Below are the code and all the weights of a small trained network. Each question names an input and a class and asks about switching units off, where a switched-off unit gives its printed mean instead of its output.

import numpy as np


def w(rows, s, z=0):
    codes = np.array(rows[::2]) - 128.0
    scale = np.full(codes.shape[1], s)
    scale[-1] = z or s
    return codes * scale


def norm(h):
    return h / np.sqrt((h * h).mean(-1, keepdims=True) + 1e-5)


def f(y):
    return y / 2 * (1 + np.tanh(0.7978845608 * (y + 0.044715 * y**3)))


def log_softmax(a):
    a = a - a.max(-1, keepdims=True)
    return a - np.log(np.exp(a).sum(-1, keepdims=True))


def net(x, mask):
    res = np.array(x, float).reshape(1, 2) / 4 @ E
    u = 0
    for l in range(4):
        y = f(norm(res) @ A[l][:, :-1].T + A[l][:, -1])
        res = res + np.where(mask[u : u + 4], y, B[l][:, -1]) @ B[l][:, :-1]
        u += 4
    return log_softmax(norm(res)[-1] @ U[:, :-1].T + U[:, -1])


A, B = {}, {}
E = w([
[126,161,106,157,119,156,51,123,72,131],'x0',
[1,93,81,98,191,97,99,65,103,141],'x1',
],0.025)
A[0] = w([
[249,128,120,163,110,140,153,141,149,96,254],'0.n1',
[58,118,147,144,119,135,107,130,130,164,38],'0.n2',
[53,146,65,110,172,110,2,89,28,144,178],'0.n3',
[24,81,75,80,206,88,217,83,163,104,129],'0.n4',
],0.0073,0.0044)
B[0] = w([
[62,126,179,115,114,154,95,155,144,177,208],'0.n1',
[224,22,8,213,150,119,73,48,199,137,136],'0.n2',
[126,121,204,185,74,188,127,100,151,121,248],'0.n3',
[103,135,201,194,58,137,156,116,170,184,225],'0.n4',
],0.013,0.014)
A[1] = w([
[15,113,71,121,161,87,76,63,93,153,2],'1.n1',
[122,166,40,165,151,146,2,92,21,108,32],'1.n2',
[167,146,47,155,107,31,123,124,119,172,10],'1.n3',
[6,132,141,90,164,124,85,157,105,188,33],'1.n4',
],0.029,0.002)
B[1] = w([
[126,64,106,216,211,171,118,147,152,191,243],'1.n1',
[114,232,200,38,91,3,151,106,72,210,245],'1.n2',
[49,59,97,165,187,152,87,75,87,136,128],'1.n3',
[134,91,96,100,98,147,98,102,148,37,252],'1.n4',
],0.019,0.014)
A[2] = w([
[237,177,88,189,113,136,114,207,120,147,142],'2.n1',
[147,131,85,65,235,150,170,183,106,102,7],'2.n2',
[98,67,84,60,209,39,252,139,198,131,31],'2.n3',
[149,147,125,158,123,111,155,122,111,138,41],'2.n4',
],0.029,0.0014)
B[2] = w([
[132,59,155,195,138,146,111,114,133,209,254],'2.n1',
[205,170,190,111,169,120,106,213,128,173,127],'2.n2',
[140,232,147,47,141,41,61,80,5,170,221],'2.n3',
[134,136,111,131,129,135,95,121,128,104,151],'2.n4',
],0.023,0.01)
A[3] = w([
[117,156,80,154,136,142,175,155,92,103,3],'3.n1',
[130,192,133,205,77,100,161,57,94,120,155],'3.n2',
[2,77,69,140,223,105,128,43,111,137,68],'3.n3',
[109,176,135,65,182,83,141,164,46,174,60],'3.n4',
],0.027,0.0037)
B[3] = w([
[137,124,132,123,127,135,122,137,116,115,127],'3.n1',
[138,93,86,57,155,115,128,132,146,68,231],'3.n2',
[249,127,210,187,77,146,106,186,118,196,240],'3.n3',
[87,162,108,58,144,125,156,117,83,131,251],'3.n4',
],0.018,0.022)
U = w([
[148,94,144,220,110,143,89,132,142,178,173],'0',
[118,197,123,63,122,54,94,95,73,143,110],'1',
[84,70,87,104,90,137,110,91,196,29,130],'2',
[108,187,5,202,197,102,185,216,172,100,2],'3',
],0.013,0.0059)

Each question gives the input, the list of numbers given to net, and the class t.
The units are the neurons (one row each of A and B). Each row of codes is followed by its name. A weight is (code - 128) times the scale printed after its matrix; where a second scale follows, it is the last column's (A, B and U).
mask holds one flag per neuron, layer by layer. A switched-off neuron (its flag False) gives its mean, the last column of its row in B, instead of its output. The means were averaged over made-up inputs and are rounded, as every weight is.
A unit's drop is (log p(t) with every unit on - log p(t) with that unit switched off) / (log p(t) with every unit on - log p(t) with every unit switched off).
The circuit of an input: a set's keep is (log p(t) with only the set's units on - log p(t) with every unit switched off) / (log p(t) with every unit on - log p(t) with every unit switched off). Starting from the 12 units with the biggest drops (on a tie, the unit counted first), units are removed one at a time, each time the one whose removal leaves the highest keep (on an exact tie, the one counted first), for as long as the keep stays at least 0.8.
units of the circuit, in order: the units of the circuit, biggest drop first
most important unit: the unit with the biggest drop
k most important neurons: the k neurons with the biggest drops, biggest first
k most important neurons of layer l: the k neurons of layer l with the biggest drops, biggest first
drop of u: that unit's drop, to one decimal
input [-6,-5], class 1: 2 most important neurons : [0.n3 0.n4]
input [3,2], class 2: 2 most important neurons : [0.n3 2.n3]
input [-3,-3], class 2: 2 most important neurons : [0.n1 1.n2]
input [5,7], class 0: units of the circuit, in order : [1.n1]
input [-7,-6], class 1: units of the circuit, in order : [0.n3 2.n3]
input [0,-3], class 2: units of the circuit, in order : [3.n3 1.n2]
input [8,-5], class 1: 2 most important neurons : [1.n2 0.n4]
input [7,-5], class 1: 2 most important neurons : [0.n4 1.n2]
input [2,2], class 2: 2 most important neurons : [0.n3 1.n1]
input [-3,-1], class 2: 2 most important neurons : [0.n1 1.n2]
input [-8,8], class 0: 2 most important neurons : [1.n1 1.n2]
input [-1,1], class 2: 2 most important neurons : [1.n1 3.n3]
input [7,-4], class 1: 2 most important neurons : [1.n2 0.n4]
input [2,0], class 2: 3 most important neurons : [1.n1 0.n3 3.n3]
input [6,6], class 0: 3 most important neurons : [1.n1 0.n3 3.n3]
input [-2,-3], class 2: most important unit : 0.n1
input [1,3], class 2: 2 most important neurons of layer 3 : [3.n3 3.n2]
input [1,4], class 0: drop of 1.n2 : 0.1
input [6,-4], class 1: drop of 0.n4 : 6.9
input [-1,0], class 2: drop of 3.n3 : 0.3
input [-5,6], class 0: most important unit : 1.n2
